Read these off the table that follows.
1) Which number is the entry directly above the largest entry?
2) Which number is the entry in the top-right corner?
3) Which number is the last entry, reading row by row?
4) Which number is the fourth entry from the end, reading row by row?
5) Which number is the last entry in the row that holds the largest entry?
6) Which number is the second entry on the diagonal from the top-right corner?
7) Which number is the bottom entry of the column that holds the largest entry?
8) Which number is the first entry, reading row by row?
array([[182, 101, 114,  89, 158, 147, 141, 176],
       [ 18, 110, 177,  47,  70, 166, 115, 111],
       [182, 101, 125,  85, 152, 152, 144, 176],
       [ 30, 152, 114, 123,  91, 125, 156,  87],
       [ 30, 152, 122, 127, 104, 133, 151,  81],
       [ 18, 131, 122,  89,  84,  84, 129,  57],
       [182, 131, 114,  89, 172, 130, 125, 164],
       [182, 104, 110,  93, 165, 155, 144, 176],
       [182, 104, 110,  85, 158, 144, 134, 164],
       [205,  69, 141,  55, 165, 130, 139, 182],
       [ 18, 116, 165,  47,  30, 136, 125, 105],
       [ 18, 110, 184,  47,  77, 158,  98,  99],
       [ 30, 107, 169,  51,  84, 150, 100,  99],
       [ 18, 101, 165,  39,  43, 150, 125,  99]])
1) 182
2) 176
3) 99
4) 43
5) 182
6) 115
7) 18
8) 182

[[23, -2, 9, -13, 9, 3, 12, -7, 8, 7, -18, 2],
 [9, -18, -1, -18, 25, -11, 44, -4, -14, -11, 2, 34],
 [-15, 27, 20, -22, -10, 9, -18, -9, -16, -10, 1, -42],
 [-23, 20, 9, -9, -12, 4, -19, -2, -16, -10, 10, -30],
 [-6, -19, -5, -16, 25, -16, 44, -1, -25, -20, 14, 38],
 [-20, 37, 22, -19, -20, 14, -34, -8, -13, -7, 1, -59],
 [-24, -26, -21, 7, 18, -21, 36, 10, -26, -23, 33, 50],
 [-3, 10, 14, -25, 6, 1, 9, -8, -16, -11, -1, -14],
 [15, -19, -14, 20, 4, -4, 8, 6, 18, 12, -4, 28],
 [-25, -13, -15, 10, 5, -13, 14, 9, -19, -17, 27, 26],
 [-7, 27, 23, -28, -6, 9, -12, -11, -13, -7, -5, -41],
 [-9, 34, 26, -28, -12, 13, -22, -12, -12, -7, -7, -53],
 [-25, -10, -11, 3, 6, -12, 15, 6, -21, -19, 25, 22],
 [13, 9, 16, -25, 7, 4, 9, -10, -4, -1, -14, -13],
 [14, 22, 10, 10, -24, 18, -44, -2, 28, 24, -22, -43],
 [-22, 35, 12, 6, -32, 16, -55, 0, 3, 4, 2, -59]]
The top-right entry: 2
The bottom-right entry: -59
The largest entry in the first row? 23
The fourth entry, reading row by row is -13
The largest entry in the last row: 35
The entry directly above -41 is 26
The third entry on the main diagonal is 20
The fourth-last entry, reading row by row is 3
The entry in the bottom-left corner? -22
The entry just left of the largest entry? 33
The 2nd entry on the diagonal from the top-right corner? 2
The third-last entry, reading row by row: 4
The second entry, reading row by row? -2
The largest entry is 50
The second entry on the main diagonal? -18
The entry directly below the largest entry? -14
The first entry of the largest entry's row is -24
The 2nd-last entry, reading row by row? 2

a =
array([[-32,  -2, -40,  -5, -24,   1,  19,  -4,  12,  -6,  -6,   9,  -2,
         -8,  24],
       [-27,  -2, -20, -62,  -5,   3,  23,  -8,  -5,   3,  -7,  -4,  -2,
         10,  24],
       [ 33, -10, -28, -32, -10,   3,  24,   3, -18,   3,  -8,  28,  -2,
          0,  24],
       [ 43,  -2,  42,  40,   6,   2, -14,  18,  -5,   3,  10,  -4,   2,
         -2,  24],
       [-28,  -2,  21, -38,  -5,   3, -10,   2,  29,   3,   8, -21,  -3,
         -4,  24],
       [-12,  -5, -32,   2,  -8,  -5, -24,  14,   2,  -4,  15,  29,  -2,
         -7,  24],
       [  4,   8,  36,   4,   8,   5,  34, -15,  -5,   3, -13, -33,  -2,
          5,  24],
       [-12,  -4,  -4, -69,  -3,   3,  23,  -4, -11,   3,  -7,  -7,  -2,
         14,  24],
       [-15,  -2, -17, -52,  -5,   4,  43, -16,  -5,   3, -17,  -8,  -2,
          7,  24],
       [ 24,  -2, -16,   2,  -5,   3,  32,  -4, -28,  -6, -11,   2,   6,
          5,  24],
       [-39,   4, -59,  40,  -5,  -2,  23, -20,   6,   3,  -7,  25,  -2,
          0,  24],
       [-26,  -3, -17, -66,  -5,   3,  23,  -4,  -6,   3,  -7,  -4,  -2,
         12,  24],
       [ -5,  -7,  22, -72,  -5,   3,  13,  10,  -8,   3,  -3, -17,  -2,
          9,  24],
       [-37,  -2, -37, -32, -21,   3,  33, -17,   5,   2, -12,  -4,  -2,
          0,  24],
       [ 32,  -2,  44, -44, -11,   3,  23,  10,   6,   4,  -7, -21,  -2,
         -6,  24],
       [ 45,  -2, -18,  27,  -2,   3,  37,  -4, -24,   3, -14,  25,   1,
          0,  24]])
The entry just left of 36 is 8
The largest entry -> 45

Questions about the grid below.
1) The second entry on the main diagonal?
2) The bottom-left entry?
3) The bottom entry of the column that holds the smallest entry?
4) The third entry on the main diagonal?
5) The 3rd entry from the end, reading row by row?
6) The 2nd entry, reading row by row?
7) The entry in the top-left corner?
8) The largest entry in the first column?
[[ 45  48  45  55 -54  40 -52  38]
 [ 48  54  50  57 -58  46 -49  39]
 [ 47  52  48  56 -59  44 -40  40]
 [-36 -40 -40 -45  43 -36  34 -34]
 [-33 -39 -42 -48  39 -34  38 -35]
 [-59 -61 -61 -76  68 -53  61 -53]
 [ 44  46  49  57 -49  43 -46  35]
 [-35 -43 -40 -51  44 -33  41 -36]
 [-47 -55 -52 -59  51 -53  57 -42]]
1) 54
2) -47
3) -59
4) 48
5) -53
6) 48
7) 45
8) 48
